Below are the code and all the weights of a small trained network. Each question names an input and a class and asks about switching units off, where a switched-off unit gives its printed mean instead of its output.

import numpy as np


def w(rows, s, z=0):
    codes = np.array(rows[::2]) - 128.0
    scale = np.full(codes.shape[1], s)
    scale[-1] = z or s
    return codes * scale


def f(y):
    return np.maximum(y, 0)


def log_softmax(a):
    a = a - a.max(-1, keepdims=True)
    return a - np.log(np.exp(a).sum(-1, keepdims=True))


def net(x, mask):
    res = np.array(x, float).reshape(1, 8) / 4 @ E
    y = f(res @ A[0][:, :-1].T + A[0][:, -1])
    res = res + np.where(mask, y, B[0][:, -1]) @ B[0][:, :-1]
    return log_softmax(res[-1] @ U[:, :-1].T + U[:, -1])


A, B = {}, {}
E = w([
[128,130,127,130,128,128,129,129,127,133,127],'x0',
[107,128,121,118,137,254,142,130,90,134,149],'x1',
[128,126,125,128,128,128,130,126,128,126,129],'x2',
[127,127,130,128,127,128,127,128,127,127,130],'x3',
[128,128,128,127,128,128,127,129,128,127,127],'x4',
[10,124,123,160,171,128,138,128,171,135,102],'x5',
[128,130,131,129,127,127,127,129,128,129,131],'x6',
[106,122,143,112,20,124,147,137,143,117,70],'x7',
],0.018)
A[0] = w([
[200,122,135,118,24,73,130,136,120,130,128,142],'neuron 0',
[81,138,133,124,22,150,133,138,132,142,85,138],'neuron 1',
[174,132,121,140,97,97,132,132,141,140,100,120],'neuron 2',
[126,128,124,119,148,6,128,137,146,123,136,188],'neuron 3',
[90,143,127,136,194,155,121,111,125,130,127,109],'neuron 4',
[127,138,124,133,160,27,121,116,163,116,124,88],'neuron 5',
[138,118,108,128,106,190,122,135,120,141,111,66],'neuron 6',
[158,149,127,134,180,115,139,126,115,136,145,142],'neuron 7',
[135,118,117,119,110,159,142,129,121,131,123,67],'neuron 8',
[193,131,117,144,207,101,116,130,122,150,133,43],'neuron 9',
[234,141,137,115,104,151,128,126,97,136,174,126],'neuron 10',
[216,129,125,131,135,163,103,147,102,129,116,69],'neuron 11',
[140,109,130,116,71,46,137,121,129,115,105,134],'neuron 12',
[10,136,124,143,140,97,128,129,148,141,92,9],'neuron 13',
[106,137,125,134,157,8,127,131,130,135,137,45],'neuron 14',
[44,126,126,127,152,108,127,143,133,144,76,181],'neuron 15',
[72,134,127,125,27,159,136,127,139,123,94,2],'neuron 16',
[107,115,118,123,173,147,139,141,115,144,157,101],'neuron 17',
[84,113,138,125,181,166,125,144,121,144,119,107],'neuron 18',
[128,125,117,119,93,175,136,128,111,113,132,34],'neuron 19',
],0.02,0.021)
B[0] = w([
[138,252,105,133,120,122,125,119,118,119,118,249],'neuron 0',
[165,87,192,124,135,105,114,109,116,101,120,237],'neuron 1',
[121,191,147,118,137,125,131,159,123,121,151,178],'neuron 2',
[153,79,195,121,122,111,105,110,108,101,106,243],'neuron 3',
[111,156,74,125,117,136,137,135,146,153,139,189],'neuron 4',
[112,58,113,134,124,150,156,142,133,141,130,201],'neuron 5',
[139,95,171,131,121,85,110,141,137,116,108,166],'neuron 6',
[124,86,159,129,116,150,137,128,118,104,119,187],'neuron 7',
[150,121,139,144,118,118,133,104,111,98,133,144],'neuron 8',
[162,135,189,121,109,108,115,122,110,100,111,182],'neuron 9',
[117,22,160,143,135,135,131,127,130,125,137,251],'neuron 10',
[101,62,103,117,136,125,130,132,143,155,125,194],'neuron 11',
[142,214,98,121,123,127,124,125,135,129,123,217],'neuron 12',
[180,128,226,118,106,102,108,119,96,79,99,195],'neuron 13',
[100,61,88,136,143,148,129,131,140,152,155,191],'neuron 14',
[104,111,75,136,133,147,142,141,142,158,151,228],'neuron 15',
[72,13,93,132,142,151,149,149,157,170,151,190],'neuron 16',
[124,145,67,139,129,123,123,127,127,153,117,174],'neuron 17',
[111,170,82,126,143,134,137,133,139,145,140,188],'neuron 18',
[156,131,174,124,112,130,115,129,96,108,112,153],'neuron 19',
],0.026,0.029)
U = w([
[159,79,231,93,115,141,63,58,126,68,114,208],'0',
[43,11,127,117,162,218,121,101,190,157,171,154],'1',
[95,254,69,96,135,174,97,80,180,140,152,6],'2',
],0.0061,0.0021)

Each question gives the input, the list of numbers given to net, and the class t.
The units are the neurons (one row each of A and B). Each row of codes is followed by its name. A weight is (code - 128) times the scale printed after its matrix; where a second scale follows, it is the last column's (A, B and U).
mask holds one flag per neuron, in row order. A switched-off neuron (its flag False) gives its mean, the last column of its row in B, instead of its output. The means were averaged over made-up inputs and are rounded, as every weight is.
A unit's drop is (log p(t) with every unit on - log p(t) with that unit switched off) / (log p(t) with every unit on - log p(t) with every unit switched off).
The circuit of an input: a set's keep is (log p(t) with only the set's units on - log p(t) with every unit switched off) / (log p(t) with every unit on - log p(t) with every unit switched off). Starting from the 12 units with the biggest drops (on a tie, the unit counted first), units are removed one at a time, each time the one whose removal leaves the highest keep (on an exact tie, the one counted first), for as long as the keep stays at least 0.8.
units of the circuit, in order: the units of the circuit, biggest drop first
top k neurons: the k neurons with the biggest drops, biggest first
drop when u is switched off: that unit's drop, to one decimal
input [4,-6,2,5,3,-8,-1,1], class 2: units of the circuit, in order	neuron 0
input [-6,0,-8,7,2,-4,-1,5], class 2: top 2 neurons	neuron 0; neuron 3
input [-8,1,-5,-4,-1,-3,-3,0], class 1: top 2 neurons	neuron 13; neuron 3
input [-6,1,5,-7,7,-8,2,-8], class 1: top 3 neurons	neuron 11; neuron 10; neuron 13
input [-8,0,-5,-2,5,6,-4,6], class 0: top 2 neurons	neuron 13; neuron 1
input [7,0,-1,-6,-2,-1,4,4], class 2: top 2 neurons	neuron 3; neuron 10
input [7,8,1,0,8,-1,7,4], class 0: top 3 neurons	neuron 1; neuron 15; neuron 19
input [7,4,-2,-4,6,2,0,-1], class 2: top 2 neurons	neuron 10; neuron 16
input [-6,5,1,1,0,-8,-1,-1], class 1: top 2 neurons	neuron 11; neuron 10
input [6,-5,4,-3,-5,1,3,-8], class 1: top 3 neurons	neuron 14; neuron 5; neuron 13
input [-2,-5,-7,-3,8,1,2,-5], class 1: top 4 neurons	neuron 14; neuron 5; neuron 13; neuron 1
input [0,-6,-8,3,-2,-3,4,6], class 2: top 2 neurons	neuron 0; neuron 12
input [7,-2,7,7,-6,0,-4,3], class 2: top 2 neurons	neuron 10; neuron 13
input [4,-3,-1,4,-5,6,-4,4], class 0: units of the circuit, in order	neuron 13
input [5,-2,3,-2,7,7,0,8], class 0: drop when neuron 1 is switched off	8.9
input [7,0,8,7,8,-3,5,1], class 2: drop when neuron 0 is switched off	0.2
input [-2,-2,4,5,-1,-4,-1,3], class 2: drop when neuron 0 is switched off	0.4
input [-2,-1,1,-4,-4,-6,5,6], class 2: drop when neuron 0 is switched off	0.9
